Nem: [ 80  92 127 117  79 138 162 160 134 159 135 189 101 133]
Dalev: [ 80  93  67 121 134 143  93 156  80 114 135 189 100 133]
Sof: [145  93  67 122  90 155  93 159 134 159 135 124 142 110]
tail: [159 134 159 135] | [124 142 110]
tail: [ 93  67 122] | [ 90 155  93 159 134 159 135 124 142 110]
tail: [ 80 114] | [135 189 100 133]
tail: [80 93] | [ 67 121 134 143  93 156  80 114 135 189 100 133]

doli: [166  80 106 172 167  79 111 126  60]
seva: [ 84 167 142  65  89 169 151 130 176]
fibil: [151  79 106 172 168  78 109 127  60]
tok: [ 96 179 142  64  84 180 151 130 196]
vipa: [204 145 148 199 141 152 113 136 172]
Gev: [ 85 169 144  66  86 168 151 130 181]
Mino: [144  80 105 165 165  79 111 130 197]
tail: [ 96 179] | [142  64  84 180 151 130 196]
tail: [142  65] | [ 89 169 151 130 176]
tail: [168 151 130] | [181]
tail: [106 172 168  78] | [109 127  60]
tail: [105 165] | [165  79 111 130 197]
tail: [142  65  89 169] | [151 130 176]
tail: [169 144  66  86 168] | [151 130 181]

mufug: [138 124 121 124  47 102 119 120 120 159 124]
kasus: [120 118 168 115 193 150 137 114 128 118 119]
rilag: [129  90 137 120 158 178  99 118 133 143 144]
por: [146 119 136 118 105 102 119 120 120 158 120]
tolal: [112 142 139 141 182 106  75 134 137 133 118]
Depim: [136 132 133 106 102 127 132 134 134 138 122]
tail: [118 168 115 193] | [150 137 114 128 118 119]
tail: [136 132 133 106 102] | [127 132 134 134 138 122]
tail: [102 119 120 120 159] | [124]

gal: [ 65 135 155 155 146 136 155 121  90 161 139 142 127 104 158 128 123 103
  91 135 119 148 160 102 142 168 161 138 121]
talo: [127 122 148 144 115 141 136 145 117 183 139 100 121 130 165  60 139 114
  92 135 108 161 156 155 141 139  84  98 129]
Votag: [102 142 169 120 176 148 135 115 105 140 139 121 100  66 144 170 156 123
 112 111 129 118 129 103 142 150 170 130 130]
pum: [ 61 109 145 150 117 110 145 149  87 155 139 139 101 118 150 127 121 122
 120 141 148 166 135 132 128 164 144 128 121]
tail: [103  91] | [135 119 148 160 102 142 168 161 138 121]
tail: [140 139 121 100] | [ 66 144 170 156 123 112 111 129 118 129 103 142 150 170 130 130]
tail: [ 91 135] | [119 148 160 102 142 168 161 138 121]
tail: [135 132 128] | [164 144 128 121]

nasun: [110 191 207  96 163 109  85]
mipav: [152  98 114  96 164 109 161]
mebu: [127  52  95 160 165 138 130]
tail: [114  96] | [164 109 161]
tail: [ 96 163 109] | [85]

